Here is a tiny trained network, its code and every weight. The questions are about switching its units off for an input and a target symbol, where a switched-off unit gives its printed mean instead of its output.

import numpy as np


def w(rows, s, z=0):
    codes = np.array(rows[::2]) - 128.0
    scale = np.full(codes.shape[1], s)
    scale[-1] = z or s
    return codes * scale


def softmax(a):
    e = np.exp(a - a.max(-1, keepdims=True))
    return e / e.sum(-1, keepdims=True)


def log_softmax(a):
    a = a - a.max(-1, keepdims=True)
    return a - np.log(np.exp(a).sum(-1, keepdims=True))


def net(x, mask):
    ids = ['ΛΣΦΨαγεζημξπτω'.index(c) for c in x.split()]
    T = len(ids)
    res = E[ids] + P[:T]
    u = 0
    for l in range(3):
        r = res
        for j in range(3):
            rows = slice(2 * j, 2 * j + 2)
            q, k, v = (r @ M[l][rows].T for M in (Q, K, V))
            z = softmax(np.where(np.tri(T) > 0, q @ k.T / 2**0.5, -1e9)) @ v
            o = O[l][rows]
            res = res + np.where(mask[u + j], z, o[:, -1]) @ o[:, :-1]
        u += 3
    return log_softmax(res[-1] @ U[:, :-1].T + U[:, -1])


Q, K, V, O = {}, {}, {}, {}
E = w([
[55,187,238,138,160,49,171,122],'Λ',
[132,143,190,136,121,91,254,82],'Σ',
[113,121,154,120,75,57,23,113],'Φ',
[157,148,134,198,173,62,99,104],'Ψ',
[99,204,99,82,101,80,146,115],'α',
[162,114,93,126,58,131,108,64],'γ',
[31,202,122,148,176,114,49,129],'ε',
[102,209,139,151,125,144,97,62],'ζ',
[37,140,144,120,76,186,101,147],'η',
[55,156,182,179,185,189,171,132],'μ',
[91,182,63,162,173,150,172,119],'ξ',
[72,64,146,173,110,95,146,170],'π',
[165,161,145,107,195,171,113,206],'τ',
[126,113,76,164,143,184,49,146],'ω',
],0.016)
P = w([
[147,64,134,102,145,73,138,10],'0',
[150,116,100,118,143,92,126,25],'1',
[150,126,87,130,128,111,119,53],'2',
[152,140,83,150,109,128,127,78],'3',
[161,162,77,162,95,137,124,103],'4',
[163,176,77,178,81,148,123,126],'5',
[170,189,72,186,69,169,126,146],'6',
[179,198,66,201,60,179,133,171],'7',
[173,214,60,212,44,195,123,198],'8',
[182,239,65,214,42,200,130,205],'9',
[201,254,62,220,36,204,125,211],'10',
],0.0088)
Q[0] = w([
[65,209,115,237,41,74,117,21],'0.h1',
[200,174,131,132,109,120,104,184],'0.h1',
[51,154,133,236,53,112,138,105],'0.h2',
[108,213,97,181,68,87,141,2],'0.h2',
[64,76,139,169,124,151,132,137],'0.h3',
[162,73,159,87,148,152,85,113],'0.h3',
],0.0086)
K[0] = w([
[153,160,95,175,81,185,133,223],'0.h1',
[103,160,161,176,91,88,145,136],'0.h1',
[171,169,95,156,100,174,128,196],'0.h2',
[127,137,136,186,91,157,137,246],'0.h2',
[144,105,145,94,136,62,170,150],'0.h3',
[143,140,164,92,129,90,155,93],'0.h3',
],0.012)
V[0] = w([
[116,81,150,109,138,220,111,135],'0.h1',
[134,103,144,52,128,149,140,182],'0.h1',
[153,168,133,92,103,141,120,123],'0.h2',
[254,172,162,117,185,113,95,144],'0.h2',
[129,173,147,129,124,181,120,135],'0.h3',
[113,138,190,182,134,138,133,103],'0.h3',
],0.0072)
O[0] = w([
[149,87,102,67,149,201,112,141,88],'0.h1',
[137,86,142,23,120,145,118,187,2],'0.h1',
[144,194,86,119,65,167,135,161,133],'0.h2',
[255,188,136,147,191,82,111,178,106],'0.h2',
[115,122,122,160,55,134,122,168,146],'0.h3',
[120,101,194,177,151,96,113,90,170],'0.h3',
],0.0076,0.0044)
Q[1] = w([
[160,255,74,156,79,51,141,49],'1.h1',
[204,7,124,68,161,75,176,243],'1.h1',
[37,77,105,203,87,82,167,93],'1.h2',
[63,163,192,241,55,131,129,104],'1.h2',
[62,154,92,208,71,45,111,142],'1.h3',
[50,141,126,127,90,141,157,93],'1.h3',
],0.0062)
K[1] = w([
[124,190,121,254,62,232,89,167],'1.h1',
[119,114,171,99,130,45,77,115],'1.h1',
[114,59,150,156,129,126,153,148],'1.h2',
[106,119,42,230,57,91,149,198],'1.h2',
[88,195,47,213,78,173,125,178],'1.h3',
[143,92,85,183,132,112,137,132],'1.h3',
],0.0091)
V[1] = w([
[128,43,27,171,101,1,128,52],'1.h1',
[201,160,188,146,94,234,168,45],'1.h1',
[164,148,91,99,194,187,118,70],'1.h2',
[158,58,52,188,99,86,183,227],'1.h2',
[90,159,33,185,182,184,119,140],'1.h3',
[146,97,117,116,116,117,254,136],'1.h3',
],0.0071)
O[1] = w([
[216,178,79,94,180,132,148,83,193],'1.h1',
[171,92,173,206,76,141,176,71,221],'1.h1',
[179,173,202,128,107,215,206,98,111],'1.h2',
[91,129,3,133,166,47,131,50,98],'1.h2',
[173,192,139,87,209,226,120,22,253],'1.h3',
[132,135,71,134,100,91,208,171,43],'1.h3',
],0.0069,0.0063)
Q[2] = w([
[180,150,147,114,89,125,51,95],'2.h1',
[165,204,190,175,114,139,87,74],'2.h1',
[133,113,90,205,92,122,149,37],'2.h2',
[96,59,58,57,147,58,169,155],'2.h2',
[181,177,117,201,162,186,82,1],'2.h3',
[150,165,115,185,95,120,159,139],'2.h3',
],0.0085)
K[2] = w([
[67,196,91,119,131,150,120,174],'2.h1',
[149,196,5,194,95,215,69,192],'2.h1',
[27,171,72,230,149,122,85,114],'2.h2',
[111,83,168,21,121,3,93,29],'2.h2',
[157,128,51,167,109,198,46,97],'2.h3',
[72,190,108,202,79,129,109,148],'2.h3',
],0.0071)
V[2] = w([
[54,194,153,136,146,146,254,137],'2.h1',
[201,90,108,165,59,130,62,92],'2.h1',
[149,152,124,72,2,102,65,28],'2.h2',
[37,133,197,121,220,162,136,133],'2.h2',
[131,164,153,13,71,72,177,56],'2.h3',
[101,192,203,61,133,101,176,112],'2.h3',
],0.0056)
O[2] = w([
[90,210,108,124,140,181,177,119,116],'2.h1',
[136,55,143,77,85,82,129,128,254],'2.h1',
[128,229,222,47,44,116,54,44,179],'2.h2',
[89,135,129,181,116,154,81,176,195],'2.h2',
[136,108,43,220,47,158,97,185,62],'2.h3',
[53,254,47,208,94,132,86,152,78],'2.h3',
],0.007,0.0046)
U = w([
[75,166,192,142,151,63,153,151,115],'Λ',
[136,122,147,148,97,106,217,123,114],'Σ',
[142,131,137,136,106,92,67,156,156],'Φ',
[173,130,136,206,174,81,110,111,27],'Ψ',
[133,192,98,75,91,104,149,178,202],'α',
[198,94,90,149,65,145,149,116,104],'γ',
[95,173,143,128,185,132,64,153,92],'ε',
[147,160,177,186,90,124,117,95,39],'ζ',
[66,117,139,82,71,176,125,144,153],'η',
[96,68,147,224,128,159,134,124,108],'μ',
[135,165,79,144,153,176,159,107,82],'ξ',
[55,85,61,142,146,81,121,63,158],'π',
[202,160,123,139,139,158,123,254,254],'τ',
[146,77,156,60,187,169,141,107,177],'ω',
],0.0075,0.0091)

Each question gives the input, a string of symbols that net reads in full, and the target symbol t.
The units are the heads (2 rows each of Q, K, V and O). Each row of codes is followed by its name. A weight is (code - 128) times the scale printed after its matrix; where a second scale follows, it is the last column's (O and U).
mask holds one flag per head, layer by layer. A switched-off head (its flag False) gives its mean, the last column of its rows in O, instead of its output. The means were averaged over made-up inputs and are rounded, as every weight is.
A unit's drop is (log p(t) with every unit on - log p(t) with that unit switched off) / (log p(t) with every unit on - log p(t) with every unit switched off).
The circuit of an input: a set's keep is (log p(t) with only the set's units on - log p(t) with every unit switched off) / (log p(t) with every unit on - log p(t) with every unit switched off). Starting from all 9 units, units are removed one at a time, each time the one whose removal leaves the highest keep (on an exact tie, the one counted first), for as long as the keep stays at least 0.8.
circuit, biggest first: the units of the circuit, biggest drop first
unit that matters most: the unit with the biggest drop
which heads matter: for each layer, one digit per head in row order, 1 if its drop is at least 0.15 and else 0, layers parted by /
drop when u is switched off: that unit's drop, to one decimal
input Ψ ξ π ω Λ γ ζ ω ξ, target ω: circuit, biggest first -> (2.h3)
input α μ α Ψ Φ μ Λ π ζ Φ, target π: which heads matter -> 000 / 010 / 000
input ζ ζ μ, target μ: circuit, biggest first -> (2.h2; 1.h1; 2.h3)
input τ γ ζ τ ε, target τ: circuit, biggest first -> (0.h2; 0.h1; 1.h2)
input ζ ω ε ζ μ, target μ: circuit, biggest first -> (2.h2; 1.h1)
input Σ π Φ ω ε ε ω ζ π α, target π: which heads matter -> 010 / 010 / 000
input ζ π ζ Φ Φ η, target η: circuit, biggest first -> (0.h2; 2.h2)
input Φ μ ζ, target μ: which heads matter -> 000 / 010 / 010
input Φ α ξ, target ξ: which heads matter -> 000 / 001 / 100
input ξ γ α α Φ η ε, target η: which heads matter -> 110 / 100 / 000
input ω α ω ε, target ω: circuit, biggest first -> (2.h3; 1.h3)
input ω Λ ω Σ ω γ α μ ζ, target μ: circuit, biggest first -> (1.h1; 2.h2)
input Λ ζ ξ τ ξ γ ζ Φ τ Φ, target τ: circuit, biggest first -> (0.h2; 2.h2)
input γ η Φ π ζ Φ Σ η π Σ, target π: circuit, biggest first -> (1.h2)
input π ω Λ, target ω: which heads matter -> 000 / 000 / 001
input Φ α ζ μ ω ζ τ Λ, target τ: circuit, biggest first -> (0.h2; 0.h1)
input α Φ ζ Φ, target ζ: circuit, biggest first -> (2.h2; 1.h1; 0.h1)
input μ π ω ξ ξ Λ ζ, target ξ: circuit, biggest first -> (1.h3; 2.h1; 0.h3)
input η ζ ω π Σ ε ω η ζ, target ω: which heads matter -> 100 / 001 / 001
input ζ Σ ζ τ Ψ τ μ α Σ ξ, target ξ: circuit, biggest first -> (1.h3; 2.h1)
input π η Φ Φ μ η τ ζ, target τ: circuit, biggest first -> (0.h2)
input ξ Σ ζ γ Σ τ τ Ψ, target τ: which heads matter -> 110 / 000 / 000
input Λ ζ ω π, target ω: which heads matter -> 101 / 101 / 001
input ω Ψ μ Φ π α ε ζ Λ τ ζ, target τ: which heads matter -> 110 / 000 / 010
input γ π π ξ Φ ω Ψ Φ, target ω: which heads matter -> 000 / 001 / 001
input ε γ π μ Φ π Σ Σ, target π: which heads matter -> 010 / 010 / 000
input η η Φ, target η: unit that matters most -> 0.h2
input γ ω Λ ω, target ω: drop when 2.h3 is switched off -> 0.4
